-24	43	9	77	39	-65	-70
28	18	53	67	62	-22	-44
-> 43

-78	-55	17	-65 -> -55

34	-1	-35	4
-72	6	23	51
4	-2	8	-4
-> -1

-6	16	-2	25	3	78 -> 16

52	69	-41	29 -> 69

-46	14	-64	-4	32	-52	76 -> 14

40	-50	9	38	-8	-87 -> -50
---
-55 24 -52 -10 52 -27 31
-23 -76 -16 2 29 -11 58
value -76

53 -47 44 -36 25 83 -11
-3 13 4 -21 -3 3 20
-21 21 -17 15 -7 -34 6
value 13

5 -7 3 -2 2
13 -69 8 -20 52
32 -50 1 -9 37
value -69

33 -15 20 -25
8 -15 12 -22
73 -15 43 -31
value -15

24 36 12 67 -29 -92
14 -14 1 30 11 31
value -14

-3 -7 30 -68 -90 6 -34
-5 28 19 -30 41 -2 -42
23 -11 -25 54 -71 -20 5
value 28

48 -42 52 92 -90
14 -41 18 -17 -5
value -41
---
60	31	-8	-22	-84	-3	42 -> 42
0	7	11	26	-74 -> -74
68	0	18	43	50 -> 50
-28	-50	-14	84	-15	5	76 -> 76
-51	18	52	-3	-12	-74 -> -74
-49	-21	-66	66	-94	17	-68 -> -68
-71	-5	-4	-17 -> -17
-10	-37	64	-14	-67 -> -67
30	-47	-35	-90 -> -90
19	-4	7	-32	-10	-66	-94 -> -94
---
-32  -15   70   24   50   -5
-36   -6   -4  -24   61   -6
 57   12  -26   33  -68    4
-31    6   70    2   61   11
 57   12  -27   32  -68    4
 -9  -15   79   40   28    5
 31   27  -27    2   76   -6
yields -9

 61   35  -58   54  -68  -37  -26   59  -16    0  -73
 58   32  -70   65  -53  -43  -51   67  -50  -28  -56
-13  -39   42  -22   57  -67  -41  -22  -74   20   57
-61  -80  -38  -49    9    9   50  -45    2   78  -13
 36   82   55  -30  -61  -41  -30  -31   24  -25  -11
-34  -80   -4  -38   38  -32   33  -32  -25   79   14
-42   -9   49  -44   40  -38  -55  -45  -69  -21   60
-66  -81  -46  -49    3   18   54  -45    7   77  -19
 41   37   31  -57  -71  -27   50  -53   66   65  -70
 -8  -10  -28  -54  -70   34   67  -54   70   67  -74
yields 41

  3  -31  -19  -20  -27  -40   28   27   18   19  -30  -57   -9
-32  -20  -12  -52  -59   -1   59   52   48  -17   -9  -17  -23
 25   13    7   45   48    5  -32  -47  -36   24    1   -2   23
  8   35    4   38   51   21  -50  -44  -42  -12   19   51   12
-28   20   23  -24  -25   45    3   17   15  -44   28   49    1
 13  -38  -12  -12  -12  -50   24   24    9   28  -35  -61  -15
 -5   36   15   28   27   53  -63  -38  -23  -19   33   60   21
-12   43   33   21   25   48  -40  -28  -25  -34   41   79    7
  9   31   18   40   40   27  -49  -47  -31    6   22   31   22
 34    0  -12   46   45  -10  -27  -43  -32   38   -8  -23   14
 32  -20  -15   24   34  -46    3  -17  -20   40  -30  -53   14
 21  -33  -16    5   -5  -39   19    5    8   46  -39  -71   -6
yields 32

26  13  39  13  91   0  13  33   0
 7  13   7  26  39   0  13  20   0
 7  13  26  33  91   7  13   7   7
 0  26  20  46  39  13  26  39   0
13  13  39  26   7   7  13  33   0
yields 0

-28   55  -61  -28  -29   55    3  -33  -53   22
-17   31  -76   14  -11   29   41  -43  -54   60
 77  -53   37  -10   -1  -53    2    7   53   43
-66   80  -56  -21  -35   81  -17  -39  -58  -13
 32   -5   76  -47  -45   -4  -82   -5   72  -34
yields -66

-45  -28  -22    4  -12    0  -72    9    8
-31  -55    9  -43  -13    1  -51    3   -4
  5   10   -8   11   23  -22  -44   28  -10
 -7  -16    7  -33   -3  -13   23  -33   -4
-26  -11    2  -33    1   -4   10  -25   10
 29   21  -71   34  -22    7   -6  -40  -54
 46   16  -62   17  -21   11   11  -58  -72
-44  -16  -16  -40   27  -15  -22  -14   -4
 64  -14   -8  -44  -11   15   18  -47  -75
yields -44

-55   -9  -39   16    1   20  -36  -14   44    8  -52
 -9   -2  -49  -44   11   44  -52   45   51  -44   -9
-43   33  -37   55  -49  -36  -32  -78    8   62  -27
-17  -32  -13  -30    7   27  -13   18   42  -40  -39
-27  -19    4   17  -39  -25    9  -56   12   12  -50
-59   20  -84    1   -6   41  -83    6   72   -3  -41
-35   20  -34   28  -23   -4  -31  -31   23   28  -24
  5  -27   -4  -42    4   18   -5   22   31  -47  -21
 76    2   20  -50  -52  -74   19  -47  -54   -9   45
 18   19  -29  -29  -17    5  -30   15   15  -17   19
 42   44  -12    4  -83  -93  -10  -93  -51   48   40
yields 18

  4  -40   -3   16  -21  -29   20  -30  -41  -13   40   -2   78
 16  -45  -31   41   38    1   -8   -1  -12  -37   -1   42  -15
 80    8  -16   13  -44   -4  -16  -10   24  -11   21   63  -21
-22    8   12    0  -10  -60  -10   19  -78  -22  -18    4  -38
 11    9   11   30   28  -16  -16   22  -12    6   76  -64  -13
-14   13   13   17   -2   -1  -12   21   25  -10   70  -55  -38
 18  -43   43  -14   88    5    4  -29    3   20  -23   15   33
 49  -37   -9   38   44   18  -13    8   13   27  -26  -44   38
 10   -7   18  -51  -55   11   39  -34   -1  -32  -27  -51   26
 31  -28  -17  -33  -15   32  -31    6   18  -18   41   38    5
 26   23   -1  -37  -28   25  -16   -2  -27   13  -28    1    5
yields 31
---
[[ -36.89   76.64  -69.22  161.44   75.21]
 [ 164.10  -64.18  193.43  216.27  167.79]
 [ -81.28  207.25  -62.78  -97.67 -183.45]] gives -36.89

[[-17.187 -20.692  18.667  -9.271 -19.455]
 [ -9.252   5.808  -8.732   7.615 -14.459]] gives -17.187

[[ 0.066 -0.188  0.029  0.016]
 [ 0.059  0.126 -0.118 -0.203]] gives 0.066

[ 1.5 -0.6  0.5 -0.9 -1.1  1.8] gives 1.5

[[ 0.02 -0.06 -0.20  0.01 -0.07 -0.11 -0.16]
 [-0.08 -0.15  0.00  0.03 -0.11 -0.07  0.09]
 [ 0.06 -0.19 -0.13  0.13 -0.12 -0.12 -0.16]] gives 0.02

[[-129.95  -47.36  138.83 -204.27]
 [ -25.22  -34.43    1.04   23.72]
 [ 110.68  -24.98 -116.36  -10.99]] gives -129.95

[ 15.4   4.9 -13.0 -10.6   0.9  12.4   7.9] gives 15.4
---
-15 43 -69 -12
9 -47 73 -4
⇒ -12, 9

2 -48 -43 -20 13 79 ⇒ 79, 2

10 27 20 74 -15 28
23 66 -8 65 24 44
1 -1 38 75 -40 16
⇒ 28, 1

-66 -22 -73 -63 -4 ⇒ -4, -66

8 0 -38 -5
14 11 90 5
-1 -7 7 -9
⇒ -5, -1

21 -50 -27 -10 77 ⇒ 77, 21

4 -83 2 53 31 ⇒ 31, 4

5 1 40 -76 ⇒ -76, 5
---
 125.2    24.4   176.0  -156.7  -122.4 yields 24.4

-0.112  -0.087  -0.168  -0.220  -0.135
-0.164  -0.096   0.186   0.137  -0.107
-0.211  -0.108   0.118   0.085  -0.088
yields -0.107

 -76.647    34.661   -10.216   -99.989   175.831   -10.150  -183.841
-153.524    61.680     1.782  -152.662  -128.839   -22.314    71.705
  27.209  -120.071   127.931    64.625    96.999  -195.661  -115.852
yields -10.216

  9.7   -1.0    6.7    6.4  -16.5 yields 6.4

  93.7   -91.9  -185.2    57.0   -98.4   159.6  -140.6 yields -91.9

 -53.803  -111.580   129.719    22.163  -134.586 yields -53.803
---
Q: [-35, -9, 45, 34]
A: -9

Q:
[[649, 306, 163, 167, 822, 555, 382],
 [698, 420, 507, 377, 842, 471, 438]]
A: 822

Q: [145, 24, 181, 108, 223]
A: 181

Q:
[[5, 2, 2, 7, 7, 7, 7],
 [5, 2, 2, 8, 8, 8, 7],
 [5, 3, 3, 6, 7, 6, 6]]
A: 7

Q: [9518, 7518, 8282, 2735, 5348, 7123, 9397]
A: 5348

Q: [5, 6, 4, 7, 2, 8]
A: 7

Q: [3847, 3131, 3631, 3557, 7796]
A: 3631
---
124.444	-153.804	140.624	-146.106	-175.199	-141.844	-195.455
-155.905	25.594	-210.383	-60.573	32.216	-62.169	-10.874
69.991	-17.739	75.271	12.305	-99.159	15.466	-31.671
-> -153.804

0.02	-0.03	0.05	-0.16
0.13	0.02	-0.08	-0.19
-0.05	-0.05	-0.05	-0.05
-> -0.03

23.127	15.853	11.940	-2.506	-11.938
18.586	-1.725	-8.955	-2.959	8.202
-3.051	2.094	-8.565	15.451	-6.172
-> 15.853

16.282	-16.817	22.953	-5.905	8.326	14.299	13.844
-11.781	-0.632	23.752	15.616	24.694	20.172	11.818
4.287	14.992	3.706	-9.756	19.730	6.104	12.338
-> -16.817

0.10	0.11	0.05	0.03	0.02	0.09
0.14	0.11	-0.03	0.04	-0.07	0.10
-0.05	-0.05	0.00	0.04	-0.19	0.11
-> 0.11

33.8	8.9	186.9	-193.5	98.7
120.2	144.7	89.3	107.6	189.0
87.2	-26.9	85.5	192.3	53.3
-> 8.9
